Every row comes from one small tree of marks. Brackets hold a mark, then the marks that hang from it, in alphabetical order. Every link used is in the known rows. Which tree was each row made from?
Known rows
[sopet [baboto [raleta gamu]] zolako]: [ 219  387  134   77  167  -64 -116  -60 -116  -69 -138  189   64  -20
    9  449   70  140 -554  -12 -238 -182 -217  283 -190 -194  -18   49
 -251  -56  -66 -102   59 -150   35  136 -203   95 -184 -116  180  -26
 -178]
[foro gapavop [raleta gamu]]: [ -17 -187  241   19   36 -420 -228 -206 -158  -55 -249   86  230  -26
 -393  456  123  246  -71   71 -123  -68 -318   14  491  279 -279  312
  308  -75  409 -457 -163   96  398  149   28 -255 -166   93   74   85
  226]
[foro gapavop raleta [sopet zolako]]: [ 107 -552  352   20 -155 -371  -23 -157 -186  -77 -235  -20 -119   42
 -328  326  240  250  -37  243   21  140 -324  241  401  450 -286  192
  225 -123  331 -512 -226  252  335  292 -508 -379 -372   54  138  -81
  181]
[baboto [vedof [gapavop [foro raleta]] [ripu [sopet vukon]]]]: [   3   37 -228   47 -180   26   83  -60   62  -32  280 -334 -176  -94
 -158   80  -55 -394  199  -34  317 -142  109  -73  -76   73   76  211
  286   52   24  -48  -77   46   25 -190  207   92  263   34    2  132
    2]
[baboto [raleta [gamu sopet]]]: [-142  187  263 -151  121  -36 -183 -329  -71   14 -203  -12  187   36
 -102  198  -27   78 -184  -46 -133  -94  -96   96  270   70 -216   27
  -90  -50   86  -25   74  -93   15   78  284 -103  -77   70  -96  -41
  -91]
[vedof gapavop ripu [sopet [vukon foro] [zolako leme]]]: [  53  358 -203    8   61 -100  335  -21 -234 -424  263 -594 -483 -279
  233 -375   61 -586  192   83  383  264  -33  -71  -75   80   55 -632
  105 -128  -74   67  320  197 -106   22 -620  384  177  -27   39   79
 -253]
[demu foro [raleta [gamu sopet] [vukon ripu]] vedof]: [-241  -34 -129  -45 -208  224 -317 -142  108  527 -499 -138  443 -259
 -528 -220   13  107 -177  -89  398  359    4 -136  351 -228  265  105
 -489 -450 -421 -446  323 -370   44 -177  207 -332  213 -149 -319 -135
   32]
[zolako [sopet [baboto raleta vedof] [vukon [gamu demu]]]]: [ -97  292  -76  197  117   38  116   48   42  371   38  -42   84  316
  258   68 -124  227 -300 -181   13 -323  378   40 -294 -263  -36  160
 -401  -77 -468  256   64  190 -188 -161  192   58   32 -139   14   89
  -30]
[raleta [gamu baboto [demu [vedof sopet]]]]: [-161  256  -58    3    5   -2  -49   26 -245   23 -141  266  190 -584
  100   33   28  127 -165 -198  -36  -53  -71 -121   33  -69  175 -153
 -211 -117  108  391  427 -125  -79 -134   71   96  252  143  109 -182
   85]
[gapavop [baboto [vedof sopet]] [foro raleta]]: [  12   25 -201 -193  -38  -21  107  276    4  215  142   79   70  102
 -333   41  -99  137  330  176 -116 -501 -241  -89  260   20  -88  263
  142  137  337   23 -463  -26   94  309   76   35 -159  354 -184   87
   52]
[vedof ripu [sopet baboto]]: [ -43  411   68  117  130  -52  400  -19 -203 -403   90  -52 -296 -501
  -43    5  120  -82  122  182  185  -51 -120   72 -174  137  242 -215
   -5  -58  239  128 -128  -62 -166 -203  -99  344  329  154  188   65
  -51]
[gamu ripu [sopet vukon zolako]]: [  12 -198  169  -75 -176  428 -157 -337  146  -99 -135  -75 -266  -91
  173  -61 -282 -305 -132 -190  378  164 -228  191 -136   44   -1 -261
 -276  -11  -23   44  399  -16 -180 -115 -124 -134 -124   78  271 -292
 -161]
[zolako leme [sopet [baboto raleta] [vukon [foro gapavop]]]]: [  89   -4   60   43  391  126  139   61   40  -10   75 -111 -107  752
  254 -132  -23  209  -92  100 -317 -109  206 -150 -137  -79   -4   87
 -105  102 -326 -205   -3  245   -1    9 -209  -86 -363 -146  113   55
  115]
[raleta [vukon foro [ripu [sopet zolako]]]]: [ 139 -200 -175   41 -355  214   94 -289  314  -29   84 -158 -103  -50
 -155  -64   93 -231    3  127  216  381   43 -165 -533 -241  252 -331
   79  -58  108   -2  136 -331 -226  -10   67  -73  200 -280 -287   -6
 -104]
[baboto [raleta [vukon foro gamu]]]: [ -48  108  -79 -209    7 -144  176 -256  105  215  -67 -254  222  120
  -83   63    2  -77 -153   20 -101   39  264 -226  161  -50 -323 -116
 -110   13    1  182 -144 -211 -111  -96  286  -94   64 -140 -440  177
  -13]
[sopet [vukon gamu ripu] zolako]: [ 129  101 -160  123 -189  -21  182 -103  243  136 -142 -327  -82 -238
  -79   86  138  -91  -55 -156  365  165  -68   99 -505  -33   95 -241
  -19 -229  -60   58  187  -41 -137 -197  -88 -185  249 -150   92   87
 -207]
[foro [gapavop [baboto raleta [vedof ripu]]] [sopet vukon]]: [ 348  -83  113   78   60 -147 -160   65  229  176  161   20   -3  353
 -226  -27  -33   54   62   55  -43  259  274 -158  381  112 -151  458
  187 -158  -39 -228 -468  145   34 -211  -79 -122 -273  273  122  -61
   11]
[sopet [baboto raleta [vedof gapavop ripu]]]: [ 272  584   18  -38  174 -155   80   48   15 -215   67  -91   -8 -179
  -66  231   12 -187 -109   64 -114 -123  377   77  -26   17  -75  201
 -270 -120  -60  200 -246 -126 -157 -163  103  263  149  -14   -5   54
  -35]
[vedof [gapavop baboto] ripu [sopet [vukon gamu]]]: [  59  382  -95  113   83 -189  319   58 -112 -137  227 -334 -306 -372
  -16 -427   27 -404  287  -62  435  203   90 -112   78   27   96 -192
  304 -206 -167  133  -76  248   14 -305 -345  573  274   66   86  239
 -223]
[foro [raleta vukon] sopet]: [-296 -661  176    5 -108   79  -10 -211   97  -23 -166   54  -33  -30
 -399   58  150  198  265  -20   -5  222 -208   85  465  370  -43  114
   60 -103  277 -254 -176   24  343  -37  189 -152  -96   31  -42  -49
  120]
[gapavop [baboto [vedof ripu]]]: [  98  290  -60  -18  -22   -8 -113  305  123 -107  158  237   77  -56
 -220   61   51 -120  194  102  -76  -36   61 -148  -39  -74  -30  282
  -18   56  331  289 -196 -267 -140   -6  397   66  203  246  -86  113
  -75]
[raleta [gamu sopet] vukon]: [-280 -167   12  -34  -97  289 -383 -401   24   66 -150  137  106   20
 -213  -36  -33  -13  -72 -253    1  225 -224    2   99    5  156 -111
  -50 -121   20  -19  180 -263  101   40  465   34   31   54  -91  -54
 -194]
[gamu baboto [demu raleta]]: [-114 -106  -26 -172   18  -70  -44  -27 -149  -50 -139  112  387 -302
  145  -80  -90  284 -167 -112 -120   -3  -57   69  -87  169  -52 -132
 -296   67  233  112  212 -110 -194 -208  143  -51  177 -139  -31 -124
  284]
[zolako leme [raleta [vukon foro]] [sopet baboto]]: [-284 -191 -109  165  348  331    5  231   86  -12 -114  162 -104  794
  286 -242   27  278  277   95 -395   72  -50   24 -181 -267  198   19
 -300  177 -346  139   91   93  113  380  135  171 -194 -295  -33   62
  -15]
[vedof [gapavop [foro raleta]] [sopet zolako]]: [  33   31 -119 -158 -104 -265  265  -43 -369 -136  -41 -500 -253 -373
 -104 -120   87 -167  172  153  219 -344 -465  218  314  199  -45 -284
  222  -32  258  -64  -89  121  165  395 -639  182 -113   42   25  106
  -34]
[zolako leme [raleta gamu [vukon [ripu gapavop]]] sopet]: [-240 -164  -95  292  342   43 -412  151   83   46 -337  237   22  450
  152 -305  236  233  508    0 -154  203  -94  116   85 -416  412   34
   79  -70 -190  176  232   68  319  485  301  -63   71  -74  -18   62
 -170]
[gapavop [baboto [raleta vukon] [vedof ripu]] foro]: [ 245  250 -364 -183  -15  123 -252  192  264  324  185  107  212  319
 -205 -239 -170  -77  227  135 -232 -238  156 -310  274 -215   57  331
   38  176   56  440 -548 -436 -100   33  457   15  -42  413 -189   51
 -148]
[zolako leme raleta [sopet baboto]]: [-293   -7  115  223  475  182   52  397  -78 -145 -268  242 -119  516
  313  -61  179  410  341   78 -348 -135 -209  272 -151 -113  125  164
 -269  154 -160   79  124  218  162  396  115   62 -155 -229  259   86
   21]
[foro gapavop [sopet baboto zolako]]: [ 293 -272  295   95  -69 -108   73  -10 -139 -207  -93   87 -225   78
 -125  296  233  223 -328  139 -124  165 -178  276 -171  260   29   98
   73 -145   27 -415 -243  150   57  107 -593 -158 -358  -33  315 -101
   77]
[foro [gapavop [baboto vedof]] raleta sopet]: [ 165 -463  283  -37  -64 -257 -122  119   64   87  -35  275   74  304
 -509  296   98  323  168  205 -196  100   -7   -6  480  320 -321  588
  213 -124  276 -440 -536  267  309  223 -113 -259 -407  218  -60  -55
  240]
[gamu [baboto raleta] [demu [foro gapavop]]]: [ 140    4  -44 -269 -166 -240 -187   51 -184  206 -117  127  405 -332
  135 -259  -78  363 -377  179 -272  150  432 -136  213  313 -206   86
 -161  171   57   98 -105  -93 -162 -220   23 -142 -201   66    0 -152
  433]
[gapavop [baboto vedof] foro]: [  98   83 -249 -216  -93  164  -57  416  158  135  173  110  186  236
 -216   25  -45   31  139   38 -301 -437 -122 -160  -59  -89   20  316
  116  234  267  215 -373 -270 -117  175  345 -102  -92  291 -113  134
    4]
[vedof [sopet baboto [vukon foro [gamu [ripu raleta]]]]]: [ -32  219   82  144   58  -46  532 -182   79  -93  263 -297 -233 -129
  273  146 -238 -166 -248 -129  287  -46  290  -56 -353 -163  -67 -398
 -139  -74 -332  -17  101  318 -178 -351 -365  156  149 -157  -96   32
   15]
[vedof [gapavop baboto foro] sopet]: [  91  136 -125 -202   26  -47  250  246 -173 -165  165 -288 -137 -201
  -86 -434   32 -168  317   75  -11 -290 -259  -50  252   59  113 -139
  367   36  177   66 -293   42   11  178 -377  355 -117  146   21  181
  -24]
[vedof [gapavop foro] [ripu sopet]]: [  10  115  -40  -22 -151    6  219  -23 -129 -397  214 -375 -255 -263
   -7 -181  129 -440  208  146  212 -118  -29  -69 -156  130  235  -44
  533  170  109  132  -84  -29  -82 -135   21  120  304   27  103  191
   -4]
[sopet [vukon foro [gamu demu ripu]] zolako]: [   7   35  -60  -27 -295   66  164 -120   95   13   82 -252  -20  -15
  396  102 -280 -308 -433 -133  271   44  105 -104 -367  -98 -248 -428
 -157   52 -271  252  383  195 -322 -174 -259 -118   47  -75  -20  -99
  -58]
[foro [raleta [vukon [gamu demu] [ripu [gapavop baboto]]]]]: [  72 -401  -12  -26 -189 -162 -161  -44  128  331  -75  457  270 -122
 -123  -72  -11  123  122   18   46   88  285 -111  100   11    3   81
  187  -50  -51   -3 -197  -90  139 -129  166  -26  188  -27 -248  -65
  105]
[vedof [gapavop baboto foro] [ripu raleta [sopet vukon]]]: [ 177  -66  -34  231 -134   -5  -51   77   80  -70  563 -154 -191   34
  221 -381 -102 -408  133  -80  237  -71  239 -175 -149 -185  240   71
  581  218 -284 -106  -16   18   66 -317 -178  218  225 -155  114  143
  -55]

Which tree is each row?
[-225  268 -179  102  114 -163 -169   94 -135   93 -133  228  222 -169
  199  144 -100  276   49 -147 -177   33 -107  170    7 -111  -35  -45
 -241  -39   95  379  188  112  -29  244  260  273  102   55  -12 -100
   -1] => [zolako [raleta [gamu [baboto [vedof sopet]] demu]]]
[ -60  404   30    2   55 -313  328  -63 -305 -509   56 -483 -309 -700
  -65 -279  197 -403  365  138  363   76  -87   28  264  225   64 -356
  207 -177  342  223   -8   36  -73  -65 -230  372  383  103   53  183
  -76] => [vedof gapavop ripu sopet]
[ -55 -351  133 -146  -24   55 -135 -149 -244   15   44  324   -2  190
  -51  312  -79   79 -337   32 -244 -487 -152  226 -131  117  205  229
  324  254  -70 -316 -159  -10  186   58  -69  -17  -59  147   17  -69
  126] => [ripu [gapavop [foro [raleta [gamu [sopet baboto]]]]]]
[-192 -388  -48  -74  -73  127  239   75  -10  144  -68 -196 -188  333
  -73  108  101  167  135  -20   -1 -134 -265  129  -22  359  -68   -1
  233   66 -195 -216  -99  401  300  138 -211 -372 -253  162  108   -7
  -54] => [gapavop [foro raleta [sopet [vukon gamu] [zolako leme]]]]
[-360  -84 -121   24  179   28 -103  204  -35  245 -309  285  286  159
  372 -102   55  207  311 -221 -137  224   58    4  168   70 -251 -175
 -225   53 -215  162  158   30   92  150  494  -46   48 -220  -41   10
  -45] => [zolako leme [raleta [vukon [gamu demu]]]]
[ 182  305    7 -308   29  263 -335   70  247  203   25  183  214  480
 -135   62 -386   -4  -21   65 -295 -371   33 -126  228 -248 -103  345
  -47  115 -151  340 -326  -20  -82  291  292 -146 -369  551 -169 -169
 -155] => [gapavop [baboto [raleta [gamu ripu sopet]] vedof] foro]
[-108   18    7   29  203  -45  -96  280 -141  -94 -316  140   -4   71
  257  134  215  101  181   -2 -133   53 -393  299    9   18 -206 -119
 -227  120  186  -27  278  -66   96  457   -4 -128 -109 -216  178   20
 -119] => [sopet [zolako leme raleta]]
[ 188   29  192  -66  215 -252 -312  133 -143   13   55  455  250   25
   26  138   91  -20 -290  -14 -296 -214   38   27  236 -253  -67  277
  267  148  192 -150  -82 -215  113   21   25   63  -43   29  -58  103
    1] => [ripu [gapavop [baboto [raleta gamu]]]]
[-141 -288  112  248 -163  -22  152 -243  120    5  450 -192  -40   25
  271  172  -45 -219 -265 -212  240   29  248 -127 -390 -204 -110 -177
  181  196   11 -420  401  -62  -98 -349   77 -124  275 -553 -172  136
  120] => [ripu raleta [sopet [vukon foro]]]
[ 195   20   79 -177  -73 -242 -174  258  -76  220  -93   71  318  -42
 -244 -182   82  228 -210  274 -173   83  157 -163  477  126 -275  370
   77  109  127 -390 -364 -152   52  -32  -64 -173 -363   35  -39  126
  269] => [demu [foro [gapavop [baboto raleta]]]]
[  60   74  208  272 -236  -47  119 -191  228 -174  374   89  119   17
  201  326  -93   49 -372   76  -39   23  474 -139 -785 -302  157 -251
  153  -29 -349 -144  213  104 -230 -145  -31  -68  324 -366 -292 -127
  110] => [vukon foro [ripu [raleta [gamu demu]] [sopet baboto]]]
[  51 -245   98  131 -222  259 -269 -169  142  148    9  547  127 -539
  509 -139 -250 -131 -147 -300  256  232  537 -257  -75 -356  147 -129
 -406   82 -172  474  609 -290 -173 -459  233 -199  307 -189   53 -436
  231] => [gamu baboto [demu vedof] [ripu [raleta vukon] sopet]]
[ -72 -308   93  254  222  335   59  235   87  -59 -103  185 -284  360
  258  118  107  242  -11 -193 -140  270 -259  407 -304  102  118   -4
 -223  -43 -376 -389  162  295  168   36 -320   65 -320 -254  474 -171
 -137] => [foro [sopet baboto vukon [zolako leme raleta]]]
[ -48  313 -282   21   76   41  117  126 -106   45   40 -139 -147 -259
   66   85  105 -144  109 -200  283   16 -151   81 -120  -60  -82 -313
 -319 -169  234  -26  307  -76 -120  175   30    6   57   10   14   55
 -238] => [baboto [vedof [sopet vukon [zolako leme]]]]
[   1 -287   38 -296 -130  567   26 -400  336 -219   78  -75 -241   80
  154 -199 -459 -228  -91  -96    3  309  158 -102 -446  154  146 -202
 -243  168  -65  385  275   87 -303 -384   53    6  -63  175    7 -348
  109] => [gamu baboto ripu [sopet [vukon foro]]]
